Below is a small trained network, with its code and all its weights. Each question gives an input and a class and asks what happens when units are switched off, that is, made to give their printed mean instead of their output.

import numpy as np


def w(rows, s, z=0):
    codes = np.array(rows[::2]) - 128.0
    scale = np.full(codes.shape[1], s)
    scale[-1] = z or s
    return codes * scale


def f(y):
    return y / 2 * (1 + np.tanh(0.7978845608 * (y + 0.044715 * y**3)))


def log_softmax(a):
    a = a - a.max(-1, keepdims=True)
    return a - np.log(np.exp(a).sum(-1, keepdims=True))


def net(x, mask):
    res = np.array(x, float).reshape(1, 6) / 4 @ E
    y = f(res @ A[0][:, :-1].T + A[0][:, -1])
    res = res + np.where(mask, y, B[0][:, -1]) @ B[0][:, :-1]
    return log_softmax(res[-1] @ U[:, :-1].T + U[:, -1])


A, B = {}, {}
E = w([
[220,147,94,171,169,146,62,127,104,107,134],'x0',
[159,112,185,117,124,85,125,118,49,158,201],'x1',
[142,58,117,158,164,69,96,193,152,157,137],'x2',
[101,163,254,144,131,107,143,182,92,105,118],'x3',
[140,126,154,36,115,119,73,161,136,157,188],'x4',
[172,177,125,195,64,166,129,191,125,210,115],'x5',
],0.007)
A[0] = w([
[96,95,114,139,150,191,122,125,115,111,139,65],'N1',
[138,154,208,131,130,95,138,95,78,113,150,78],'N2',
[33,86,135,2,142,68,141,74,167,111,155,157],'N3',
[89,132,195,128,185,17,74,181,74,69,163,207],'N4',
[175,70,52,124,173,68,63,140,183,120,103,184],'N5',
[187,141,128,147,191,143,74,62,100,130,173,113],'N6',
[167,234,138,138,63,157,131,171,138,161,92,197],'N7',
[52,94,134,200,71,97,246,172,171,248,103,214],'N8',
[82,186,103,154,149,194,209,78,140,15,8,115],'N9',
[82,139,145,154,86,155,213,186,182,167,107,226],'N10',
[137,41,71,146,170,90,76,182,152,137,106,254],'N11',
[111,131,231,127,108,32,154,152,90,116,151,119],'N12',
[223,159,123,121,80,154,89,161,29,171,200,201],'N13',
[124,19,77,158,102,102,121,168,200,165,55,222],'N14',
[184,196,152,129,37,195,104,140,105,228,143,166],'N15',
[100,185,79,183,143,179,105,122,146,81,106,43],'N16',
[83,87,173,143,169,24,161,222,90,120,157,211],'N17',
],0.0055,0.0015)
B[0] = w([
[134,132,115,142,123,136,106,110,159,128,130,125],'N1',
[140,90,119,84,169,114,99,158,147,156,136,160],'N2',
[97,65,98,93,130,205,195,77,199,58,98,203],'N3',
[173,191,182,38,190,148,84,181,139,198,192,210],'N4',
[170,143,173,66,177,143,104,145,140,166,187,183],'N5',
[139,155,161,139,131,120,79,152,105,163,146,165],'N6',
[84,91,100,201,87,124,158,84,98,104,71,201],'N7',
[93,165,125,163,122,75,69,197,83,201,145,223],'N8',
[36,34,54,145,61,117,234,87,166,35,3,253],'N9',
[120,94,112,168,75,62,150,149,81,163,91,197],'N10',
[170,184,170,102,164,145,83,216,142,168,172,185],'N11',
[212,152,165,101,149,140,97,171,141,146,141,189],'N12',
[85,116,90,163,85,65,118,174,64,166,97,210],'N13',
[152,157,168,124,142,129,118,172,98,185,165,188],'N14',
[75,86,57,173,90,107,162,124,87,124,71,211],'N15',
[143,138,119,98,142,169,144,89,188,114,117,164],'N16',
[179,171,179,82,192,168,72,196,125,215,179,202],'N17',
],0.007,0.0054)
U = w([
[222,184,175,82,186,135,56,154,155,181,220,90],'0',
[104,129,123,193,85,70,125,123,91,151,103,251],'1',
[104,83,124,119,114,167,173,27,197,2,102,25],'2',
],0.0097,0.0012)

Each question gives the input, the list of numbers given to net, and the class t.
The units are the neurons (one row each of A and B). Each row of codes is followed by its name. A weight is (code - 128) times the scale printed after its matrix; where a second scale follows, it is the last column's (A, B and U).
mask holds one flag per neuron, in row order. A switched-off neuron (its flag False) gives its mean, the last column of its row in B, instead of its output. The means were averaged over made-up inputs and are rounded, as every weight is.
A unit's drop is (log p(t) with every unit on - log p(t) with that unit switched off) / (log p(t) with every unit on - log p(t) with every unit switched off).
The circuit of an input: a set's keep is (log p(t) with only the set's units on - log p(t) with every unit switched off) / (log p(t) with every unit on - log p(t) with every unit switched off). Starting from the 12 units with the biggest drops (on a tie, the unit counted first), units are removed one at a time, each time the one whose removal leaves the highest keep (on an exact tie, the one counted first), for as long as the keep stays at least 0.8.
units of the circuit, in order: the units of the circuit, biggest drop first
top k neurons: the k neurons with the biggest drops, biggest first
drop when u is switched off: that unit's drop, to one decimal
input [8,-3,6,-2,-7,7], class 0: units of the circuit, in order : (N11)
input [-7,7,7,-3,-8,4], class 0: units of the circuit, in order : (N9 N17)
input [5,6,3,1,5,6], class 1: top 2 neurons : (N13 N15)
input [1,-1,-4,-1,7,1], class 2: units of the circuit, in order : (N8 N17)
input [5,-3,1,2,-4,-1], class 2: units of the circuit, in order : (N8 N13)
input [5,2,1,0,-7,-1], class 2: top 2 neurons : (N8 N17)
input [-5,2,0,-2,8,-6], class 2: top 4 neurons : (N3 N8 N14 N11)
input [-5,8,1,-7,5,-4], class 2: top 2 neurons : (N3 N8)
input [8,-7,-1,-2,-7,7], class 2: top 2 neurons : (N9 N16)
input [0,0,6,-2,7,8], class 1: top 4 neurons : (N15 N13 N4 N7)
input [3,-5,-2,6,7,8], class 1: drop when N9 is switched off : 0.0
input [-8,8,-2,-6,7,-6], class 2: drop when N3 is switched off : 3.2
input [-3,3,7,-6,-5,4], class 0: drop when N11 is switched off : 0.1
input [-6,-6,5,-7,5,4], class 0: drop when N9 is switched off : 0.2
input [-1,-6,-4,-3,3,3], class 2: top neuron : (N13)
